Here is a tiny trained network, its code and every weight. The questions are about switching its units off for an input and a class, where a switched-off unit gives its printed mean instead of its output.

import numpy as np


def w(rows, s, z=0):
    codes = np.array(rows[::2]) - 128.0
    scale = np.full(codes.shape[1], s)
    scale[-1] = z or s
    return codes * scale


def f(y):
    return y / 2 * (1 + np.tanh(0.7978845608 * (y + 0.044715 * y**3)))


def log_softmax(a):
    a = a - a.max(-1, keepdims=True)
    return a - np.log(np.exp(a).sum(-1, keepdims=True))


def net(x, mask):
    res = np.array(x, float).reshape(1, 3) / 4 @ E
    y = f(res @ A[0][:, :-1].T + A[0][:, -1])
    res = res + np.where(mask, y, B[0][:, -1]) @ B[0][:, :-1]
    return log_softmax(res[-1] @ U[:, :-1].T + U[:, -1])


A, B = {}, {}
E = w([
[183,113,212,84,197,144,165,83],'x0',
[205,153,117,201,83,169,184,108],'x1',
[97,153,250,179,121,156,66,106],'x2',
],0.012)
A[0] = w([
[144,120,141,148,140,66,142,159,254],'N0',
[175,68,177,82,231,206,143,71,102],'N1',
[117,189,64,170,62,121,43,225,76],'N2',
[199,127,193,39,215,124,187,43,118],'N3',
[194,95,59,112,166,77,207,162,90],'N4',
[153,36,5,55,137,43,211,201,140],'N5',
[62,141,198,194,81,181,35,144,154],'N6',
[78,64,120,101,179,106,75,194,88],'N7',
[80,100,114,55,156,47,2,98,103],'N8',
[77,130,211,207,103,186,106,81,78],'N9',
[51,127,77,172,31,128,79,192,142],'N10',
[176,145,53,59,165,123,167,172,86],'N11',
[3,82,143,59,231,118,99,176,126],'N12',
[71,122,127,19,191,127,84,155,88],'N13',
[248,182,114,150,81,227,166,105,88],'N14',
[164,141,101,235,26,241,203,54,83],'N15',
[68,195,205,136,117,175,38,85,80],'N16',
],0.0083,0.014)
B[0] = w([
[146,211,149,115,89,127,168,211,249],'N0',
[78,74,94,102,67,117,111,80,186],'N1',
[70,29,103,122,95,108,93,9,188],'N2',
[72,65,81,82,66,108,150,112,208],'N3',
[162,110,166,119,153,154,86,84,180],'N4',
[152,157,180,107,138,172,83,117,249],'N5',
[151,162,161,100,130,139,99,121,230],'N6',
[130,123,113,146,148,124,152,62,163],'N7',
[148,146,86,166,159,117,169,96,193],'N8',
[165,111,130,119,151,173,90,79,177],'N9',
[82,83,96,67,81,123,160,94,227],'N10',
[148,91,148,126,159,159,58,80,169],'N11',
[153,161,91,169,150,112,176,126,214],'N12',
[149,126,85,174,154,122,145,74,175],'N13',
[137,150,77,162,165,88,152,80,185],'N14',
[151,139,79,163,171,86,160,87,207],'N15',
[173,117,124,96,156,173,82,98,186],'N16',
],0.014)
U = w([
[58,60,90,74,13,128,140,85,115],'0',
[167,175,79,217,210,106,195,84,139],'1',
[183,150,185,92,175,226,34,89,95],'2',
[132,245,175,78,35,133,214,211,251],'3',
[105,124,154,163,139,144,139,154,94],'4',
[130,131,150,150,130,103,134,175,99],'5',
],0.011,0.012)

Each question gives the input, the list of numbers given to net, and the class t.
The units are the neurons (one row each of A and B). Each row of codes is followed by its name. A weight is (code - 128) times the scale printed after its matrix; where a second scale follows, it is the last column's (A, B and U).
mask holds one flag per neuron, in row order. A switched-off neuron (its flag False) gives its mean, the last column of its row in B, instead of its output. The means were averaged over made-up inputs and are rounded, as every weight is.
A unit's drop is (log p(t) with every unit on - log p(t) with that unit switched off) / (log p(t) with every unit on - log p(t) with every unit switched off).
The circuit of an input: a set's keep is (log p(t) with only the set's units on - log p(t) with every unit switched off) / (log p(t) with every unit on - log p(t) with every unit switched off). Starting from the 12 units with the biggest drops (on a tie, the unit counted first), units are removed one at a time, each time the one whose removal leaves the highest keep (on an exact tie, the one counted first), for as long as the keep stays at least 0.8.
circuit, biggest first: the units of the circuit, biggest drop first
k most important neurons: the k neurons with the biggest drops, biggest first
drop when u is switched off: that unit's drop, to one decimal
input [5,-8,-6], class 1: circuit, biggest first	N12
input [5,2,-7], class 2: 2 most important neurons	N5, N4
input [-3,-4,2], class 1: 2 most important neurons	N3, N8
input [1,-4,-5], class 2: 2 most important neurons	N5, N15
input [6,-7,4], class 1: 4 most important neurons	N12, N8, N10, N13
input [-4,1,-5], class 2: 2 most important neurons	N5, N3
input [6,-5,2], class 0: 2 most important neurons	N3, N1
input [3,3,-3], class 3: 2 most important neurons	N2, N10
input [8,8,-2], class 0: 3 most important neurons	N3, N1, N12
input [6,1,-8], class 2: 3 most important neurons	N5, N4, N11
input [8,8,-6], class 0: 2 most important neurons	N3, N1
input [-5,-3,6], class 2: 4 most important neurons	N6, N3, N16, N1
input [6,3,6], class 0: 3 most important neurons	N3, N1, N5
input [4,-2,-6], class 2: circuit, biggest first	N5
input [0,-5,-6], class 2: drop when N4 is switched off	0.1
input [1,4,-5], class 2: drop when N12 is switched off	0.2
input [7,-1,-5], class 0: drop when N3 is switched off	3.2
